Here is a tiny trained network, its code and every weight. The questions are about switching its units off for an input and a class, where a switched-off unit gives its printed mean instead of its output.

import numpy as np


def w(rows, s, z=0):
    codes = np.array(rows[::2]) - 128.0
    scale = np.full(codes.shape[1], s)
    scale[-1] = z or s
    return codes * scale


def norm(h):
    return h / np.sqrt((h * h).mean(-1, keepdims=True) + 1e-5)


def f(y):
    return np.maximum(y, 0)


def log_softmax(a):
    a = a - a.max(-1, keepdims=True)
    return a - np.log(np.exp(a).sum(-1, keepdims=True))


def net(x, mask):
    res = np.array(x, float).reshape(1, 2) / 4 @ E
    u = 0
    for l in range(4):
        y = f(norm(res) @ A[l][:, :-1].T + A[l][:, -1])
        res = res + np.where(mask[u : u + 6], y, B[l][:, -1]) @ B[l][:, :-1]
        u += 6
    return log_softmax(norm(res)[-1] @ U[:, :-1].T + U[:, -1])


A, B = {}, {}
E = w([
[2,84,105,163,225,89],'x0',
[210,68,88,20,212,30],'x1',
],0.0069)
A[0] = w([
[72,158,111,158,124,158,140],'L0N1',
[71,93,79,131,158,121,254],'L0N2',
[186,155,254,115,94,162,103],'L0N3',
[117,152,160,120,137,110,79],'L0N4',
[115,136,152,169,92,147,211],'L0N5',
[89,161,113,134,78,165,82],'L0N6',
],0.0059,0.0035)
B[0] = w([
[157,128,191,100,190,91,199],'L0N1',
[194,181,56,70,87,179,254],'L0N2',
[90,119,2,117,141,163,220],'L0N3',
[116,147,106,103,125,146,128],'L0N4',
[207,85,159,118,175,67,222],'L0N5',
[189,109,147,168,165,103,179],'L0N6',
],0.0065,0.0045)
A[1] = w([
[95,149,96,115,122,146,127],'L1N1',
[91,143,164,204,107,155,35],'L1N2',
[144,123,76,122,145,134,163],'L1N3',
[109,139,160,192,107,151,42],'L1N4',
[10,104,90,145,169,115,4],'L1N5',
[83,143,171,161,113,154,9],'L1N6',
],0.013,0.0034)
B[1] = w([
[190,129,136,183,160,123,158],'L1N1',
[81,67,205,94,114,41,192],'L1N2',
[105,133,197,165,161,140,254],'L1N3',
[85,52,183,43,131,42,184],'L1N4',
[214,235,51,68,2,210,209],'L1N5',
[125,81,175,133,158,97,159],'L1N6',
],0.0081,0.0064)
A[2] = w([
[115,141,62,123,167,119,116],'L2N1',
[61,137,169,211,101,167,3],'L2N2',
[171,146,198,129,151,144,201],'L2N3',
[92,120,165,126,77,142,213],'L2N4',
[140,203,44,96,2,207,117],'L2N5',
[144,123,130,163,137,197,81],'L2N6',
],0.0087,0.0019)
B[2] = w([
[127,110,144,113,62,159,157],'L2N1',
[108,115,148,90,113,102,132],'L2N2',
[68,133,127,174,145,153,222],'L2N3',
[155,139,137,97,86,109,163],'L2N4',
[242,252,63,142,111,229,254],'L2N5',
[124,115,146,104,145,93,160],'L2N6',
],0.011,0.0071)
A[3] = w([
[3,172,101,167,157,119,5],'L3N1',
[75,110,104,112,109,74,185],'L3N2',
[141,58,127,79,148,97,38],'L3N3',
[83,128,105,94,121,95,80],'L3N4',
[170,191,82,145,118,160,111],'L3N5',
[143,79,106,69,164,92,67],'L3N6',
],0.011,0.0028)
B[3] = w([
[147,127,158,143,234,159,171],'L3N1',
[173,172,191,31,145,139,164],'L3N2',
[65,111,253,110,111,58,202],'L3N3',
[180,156,160,79,133,133,144],'L3N4',
[118,176,103,129,63,180,255],'L3N5',
[67,98,209,124,17,92,204],'L3N6',
],0.0078,0.007)
U = w([
[109,92,217,82,88,46,198],'0',
[191,192,80,117,98,185,189],'1',
[111,121,151,182,251,146,165],'2',
[108,96,62,150,141,74,15],'3',
[96,82,47,155,135,75,1],'4',
[101,97,67,143,140,95,31],'5',
[99,110,64,148,141,68,26],'6',
],0.019,0.0086)

Each question gives the input, the list of numbers given to net, and the class t.
The units are the neurons (one row each of A and B). Each row of codes is followed by its name. A weight is (code - 128) times the scale printed after its matrix; where a second scale follows, it is the last column's (A, B and U).
mask holds one flag per neuron, layer by layer. A switched-off neuron (its flag False) gives its mean, the last column of its row in B, instead of its output. The means were averaged over made-up inputs and are rounded, as every weight is.
A unit's drop is (log p(t) with every unit on - log p(t) with that unit switched off) / (log p(t) with every unit on - log p(t) with every unit switched off).
The circuit of an input: a set's keep is (log p(t) with only the set's units on - log p(t) with every unit switched off) / (log p(t) with every unit on - log p(t) with every unit switched off). Starting from the 12 units with the biggest drops (on a tie, the unit counted first), units are removed one at a time, each time the one whose removal leaves the highest keep (on an exact tie, the one counted first), for as long as the keep stays at least 0.8.
units of the circuit, in order: the units of the circuit, biggest drop first
top k neurons: the k neurons with the biggest drops, biggest first
top k neurons in layer l: the k neurons of layer l with the biggest drops, biggest first
drop when u is switched off: that unit's drop, to one decimal
input [3,6], class 0: units of the circuit, in order => (L2N5)
input [-7,7], class 0: top 3 neurons => (L1N5, L2N5, L0N2)
input [3,3], class 2: top 3 neurons => (L1N3, L0N2, L1N5)
input [8,6], class 1: top 2 neurons => (L1N5, L0N5)
input [-3,2], class 2: top 3 neurons => (L1N3, L1N5, L0N2)
input [-3,-3], class 2: top 4 neurons => (L0N5, L1N5, L0N2, L0N6)
input [1,3], class 2: top 2 neurons => (L1N3, L1N5)
input [-5,-5], class 0: top 2 neurons => (L0N2, L1N5)
input [8,7], class 1: top 4 neurons => (L1N5, L0N5, L1N2, L0N1)
input [-2,-3], class 2: top 2 neurons => (L0N5, L1N5)
input [-3,3], class 2: top 4 neurons in layer 1 => (L1N3, L1N5, L1N4, L1N2)
input [6,5], class 1: top 2 neurons => (L1N5, L0N5)
input [-2,-1], class 2: top 2 neurons => (L1N5, L2N5)
input [-3,0], class 2: top 2 neurons in layer 0 => (L0N2, L0N3)
input [-1,2], class 2: drop when L2N5 is switched off => 0.6
input [-2,5], class 0: drop when L2N5 is switched off => 3.1
input [-2,4], class 0: drop when L2N5 is switched off => 2.8
